Below is a small trained network, with its code and all its weights. Each question gives an input and a class and asks what happens when units are switched off, that is, made to give their printed mean instead of their output.

import numpy as np


def w(rows, s, z=0):
    codes = np.array(rows[::2]) - 128.0
    scale = np.full(codes.shape[1], s)
    scale[-1] = z or s
    return codes * scale


def norm(h):
    return h / np.sqrt((h * h).mean(-1, keepdims=True) + 1e-5)


def f(y):
    return y / 2 * (1 + np.tanh(0.7978845608 * (y + 0.044715 * y**3)))


def log_softmax(a):
    a = a - a.max(-1, keepdims=True)
    return a - np.log(np.exp(a).sum(-1, keepdims=True))


def net(x, mask):
    res = np.array(x, float).reshape(1, 4) / 4 @ E
    u = 0
    for l in range(3):
        y = f(norm(res) @ A[l][:, :-1].T + A[l][:, -1])
        res = res + np.where(mask[u : u + 4], y, B[l][:, -1]) @ B[l][:, :-1]
        u += 4
    return log_softmax(norm(res)[-1] @ U[:, :-1].T + U[:, -1])


A, B = {}, {}
E = w([
[59,119,85,122,132],'x0',
[38,138,105,108,248],'x1',
[119,227,157,192,75],'x2',
[137,111,81,146,84],'x3',
],0.016)
A[0] = w([
[78,200,149,159,113,253],'0.n0',
[116,128,61,95,83,34],'0.n1',
[124,178,135,200,98,91],'0.n2',
[126,206,118,250,141,28],'0.n3',
],0.016,0.0061)
B[0] = w([
[121,248,107,195,139,254],'0.n0',
[114,5,26,119,76,143],'0.n1',
[150,223,94,138,65,205],'0.n2',
[247,132,144,39,20,213],'0.n3',
],0.012,0.009)
A[1] = w([
[94,83,133,123,223,3],'1.n0',
[109,33,36,216,72,22],'1.n1',
[211,228,66,55,231,83],'1.n2',
[169,143,255,128,85,112],'1.n3',
],0.0099,0.0053)
B[1] = w([
[90,141,165,107,170,197],'1.n0',
[134,101,7,86,65,196],'1.n1',
[47,76,152,142,169,252],'1.n2',
[164,80,151,192,140,239],'1.n3',
],0.018,0.0038)
A[2] = w([
[83,44,134,75,168,13],'2.n0',
[180,65,190,155,79,2],'2.n1',
[118,103,8,144,87,71],'2.n2',
[131,64,14,55,61,26],'2.n3',
],0.014,0.0064)
B[2] = w([
[142,121,232,43,58,210],'2.n0',
[162,75,105,196,245,169],'2.n1',
[91,8,99,120,67,221],'2.n2',
[62,36,73,164,26,254],'2.n3',
],0.013,0.006)
U = w([
[189,231,139,158,2,183],'0',
[232,39,155,154,170,112],'1',
[78,35,49,114,26,216],'2',
[76,40,205,30,203,35],'3',
[187,145,229,217,159,1],'4',
[30,228,88,140,204,104],'5',
],0.021,0.0078)

Each question gives the input, the list of numbers given to net, and the class t.
The units are the neurons (one row each of A and B). Each row of codes is followed by its name. A weight is (code - 128) times the scale printed after its matrix; where a second scale follows, it is the last column's (A, B and U).
mask holds one flag per neuron, layer by layer. A switched-off neuron (its flag False) gives its mean, the last column of its row in B, instead of its output. The means were averaged over made-up inputs and are rounded, as every weight is.
A unit's drop is (log p(t) with every unit on - log p(t) with that unit switched off) / (log p(t) with every unit on - log p(t) with every unit switched off).
The circuit of an input: a set's keep is (log p(t) with only the set's units on - log p(t) with every unit switched off) / (log p(t) with every unit on - log p(t) with every unit switched off). Starting from all 12 units, units are removed one at a time, each time the one whose removal leaves the highest keep (on an exact tie, the one counted first), for as long as the keep stays at least 0.8.
circuit, biggest first: the units of the circuit, biggest drop first
unit that matters most: the unit with the biggest drop
top k neurons: the k neurons with the biggest drops, biggest first
top k neurons in layer l: the k neurons of layer l with the biggest drops, biggest first
drop when u is switched off: that unit's drop, to one decimal
input [2,7,7,8], class 0: circuit, biggest first => (0.n3)
input [2,1,-1,-7], class 5: top 2 neurons in layer 2 => (2.n2; 2.n3)
input [-3,-7,1,-4], class 1: circuit, biggest first => (1.n3; 2.n1)
input [-8,1,-5,3], class 3: circuit, biggest first => (0.n3; 1.n2)
input [8,5,-4,-4], class 3: top 2 neurons in layer 0 => (0.n0; 0.n2)
input [-3,-3,-7,-1], class 1: circuit, biggest first => (1.n1; 2.n1)
input [-4,3,2,-8], class 5: circuit, biggest first => (0.n0; 1.n2)
input [7,8,-2,3], class 5: top 2 neurons => (0.n3; 2.n2)
input [0,-1,-8,-1], class 3: top 3 neurons in layer 0 => (0.n3; 0.n1; 0.n2)
input [-1,-7,-1,-2], class 1: top 2 neurons => (0.n0; 2.n1)
input [-1,1,2,6], class 0: top 3 neurons in layer 0 => (0.n2; 0.n0; 0.n3)
input [-7,3,0,-7], class 3: top 2 neurons => (1.n2; 0.n2)
input [-6,-4,-5,4], class 1: top 2 neurons => (0.n1; 2.n1)
input [7,2,5,4], class 0: unit that matters most => 0.n0
input [-1,-1,-1,-7], class 1: top 2 neurons => (1.n3; 0.n0)
input [4,2,3,-4], class 5: drop when 1.n2 is switched off => 0.3
input [-2,-3,1,-4], class 4: drop when 1.n3 is switched off => 0.4
input [-4,-5,-5,-5], class 1: drop when 1.n1 is switched off => 0.0
